Here is a tiny trained network, its code and every weight. The questions are about switching its units off for an input and a class, where a switched-off unit gives its printed mean instead of its output.

import numpy as np


def w(rows, s, z=0):
    codes = np.array(rows[::2]) - 128.0
    scale = np.full(codes.shape[1], s)
    scale[-1] = z or s
    return codes * scale


def f(y):
    return y / 2 * (1 + np.tanh(0.7978845608 * (y + 0.044715 * y**3)))


def log_softmax(a):
    a = a - a.max(-1, keepdims=True)
    return a - np.log(np.exp(a).sum(-1, keepdims=True))


def net(x, mask):
    res = np.array(x, float).reshape(1, 8) / 4 @ E
    y = f(res @ A[0][:, :-1].T + A[0][:, -1])
    res = res + np.where(mask, y, B[0][:, -1]) @ B[0][:, :-1]
    return log_softmax(res[-1] @ U[:, :-1].T + U[:, -1])


A, B = {}, {}
E = w([
[120,153,94,101,123,135,137,138,115],'x0',
[98,131,130,127,134,120,125,135,127],'x1',
[183,254,182,124,133,74,105,47,105],'x2',
[216,137,139,190,241,85,229,252,155],'x3',
[135,121,137,137,128,133,126,129,131],'x4',
[117,125,137,135,132,124,127,122,128],'x5',
[169,46,195,68,129,85,79,189,66],'x6',
[120,143,67,254,114,179,52,169,59],'x7',
],0.007)
A[0] = w([
[81,33,57,137,108,142,149,218,142,63],'n1',
[165,87,161,50,174,96,65,179,24,97],'n2',
[173,152,149,153,219,107,167,210,139,79],'n3',
[123,170,136,205,140,215,81,163,48,7],'n4',
[154,131,109,152,212,125,194,141,95,62],'n5',
[113,196,165,143,138,79,135,128,50,255],'n6',
[113,32,96,127,115,167,170,134,131,36],'n7',
[151,222,170,147,156,75,91,92,77,26],'n8',
[134,189,66,142,167,197,181,73,197,164],'n9',
[124,108,163,16,116,81,255,49,223,10],'n10',
[168,228,191,135,75,96,122,165,96,71],'n11',
[144,154,61,212,62,103,95,154,88,156],'n12',
],0.0074,0.0087)
B[0] = w([
[177,109,88,116,129,167,173,64,176,184],'n1',
[81,194,58,211,114,18,129,123,161,186],'n2',
[73,169,159,93,61,181,61,77,80,208],'n3',
[136,138,127,124,250,125,79,132,61,149],'n4',
[78,174,155,87,81,130,71,26,103,158],'n5',
[121,71,143,101,112,185,206,158,179,255],'n6',
[145,188,93,60,205,150,105,68,203,137],'n7',
[162,135,50,114,181,170,122,51,194,151],'n8',
[105,125,116,162,86,49,116,171,144,209],'n9',
[131,136,119,122,229,124,101,163,35,185],'n10',
[129,119,88,124,151,140,155,77,162,149],'n11',
[150,117,173,112,171,113,123,167,84,202],'n12',
],0.011,0.0083)
U = w([
[63,167,154,59,27,179,9,42,87,60],'0',
[152,127,128,115,253,122,111,166,59,32],'1',
[172,115,63,96,168,191,170,71,245,17],'2',
[137,88,149,120,77,137,179,168,141,252],'3',
[100,175,80,213,89,14,125,161,182,37],'4',
[142,84,165,99,77,158,157,189,160,234],'5',
[137,84,149,108,79,160,192,175,130,206],'6',
[140,87,155,104,82,155,174,178,149,203],'7',
],0.011)

Each question gives the input, the list of numbers given to net, and the class t.
The units are the neurons (one row each of A and B). Each row of codes is followed by its name. A weight is (code - 128) times the scale printed after its matrix; where a second scale follows, it is the last column's (A, B and U).
mask holds one flag per neuron, in row order. A switched-off neuron (its flag False) gives its mean, the last column of its row in B, instead of its output. The means were averaged over made-up inputs and are rounded, as every weight is.
A unit's drop is (log p(t) with every unit on - log p(t) with that unit switched off) / (log p(t) with every unit on - log p(t) with every unit switched off).
The circuit of an input: a set's keep is (log p(t) with only the set's units on - log p(t) with every unit switched off) / (log p(t) with every unit on - log p(t) with every unit switched off). Starting from all 12 units, units are removed one at a time, each time the one whose removal leaves the highest keep (on an exact tie, the one counted first), for as long as the keep stays at least 0.8.
circuit, biggest first: the units of the circuit, biggest drop first
most important unit: the unit with the biggest drop
k most important neurons: the k neurons with the biggest drops, biggest first
drop when u is switched off: that unit's drop, to one decimal
input [2,-8,8,8,1,-1,-2,-2], class 0: circuit, biggest first : n3
input [-6,4,-4,-4,-1,0,7,-5], class 4: 2 most important neurons : n2, n6
input [-7,-7,-6,-4,3,-5,8,8], class 1: circuit, biggest first : n4, n12
input [-1,6,-7,0,-2,5,0,5], class 2: 2 most important neurons : n1, n7
input [-1,0,-6,-2,-1,5,-7,-4], class 4: circuit, biggest first : n9, n6
input [-4,2,8,5,-2,3,0,1], class 2: 3 most important neurons : n8, n11, n6
input [2,-2,-7,-6,5,-3,1,-3], class 2: 3 most important neurons : n3, n7, n1
input [-1,6,0,-5,-1,-6,-5,-5], class 3: 3 most important neurons : n3, n2, n5
input [5,-8,1,-3,-2,8,-5,-5], class 3: circuit, biggest first : n2, n3, n9
input [-8,0,-8,3,-1,-3,4,-2], class 2: circuit, biggest first : n1, n7
input [-3,-8,-8,2,-4,2,-6,-8], class 1: 2 most important neurons : n10, n6
input [6,-7,-3,5,0,-6,-4,8], class 1: 2 most important neurons : n4, n12
input [5,0,7,4,0,-6,2,-5], class 2: 2 most important neurons : n8, n11
input [0,-4,3,-3,-6,-4,-7,8], class 1: 3 most important neurons : n4, n12, n2
input [1,6,-8,-2,1,-1,-7,2], class 2: circuit, biggest first : n1
input [0,5,0,-5,-3,-4,1,-7], class 1: 2 most important neurons : n10, n3
input [-1,-3,3,5,-1,2,7,6], class 4: 3 most important neurons : n2, n10, n1
input [-7,-7,-4,3,-7,-5,0,-8], class 1: drop when n5 is switched off : 0.0
input [2,-2,-2,-5,-8,4,1,5], class 6: drop when n3 is switched off : 0.6
input [-7,4,-1,0,-6,3,-6,7], class 1: most important unit : n4
input [-8,7,8,5,5,4,-2,-4], class 2: drop when n6 is switched off : 0.1
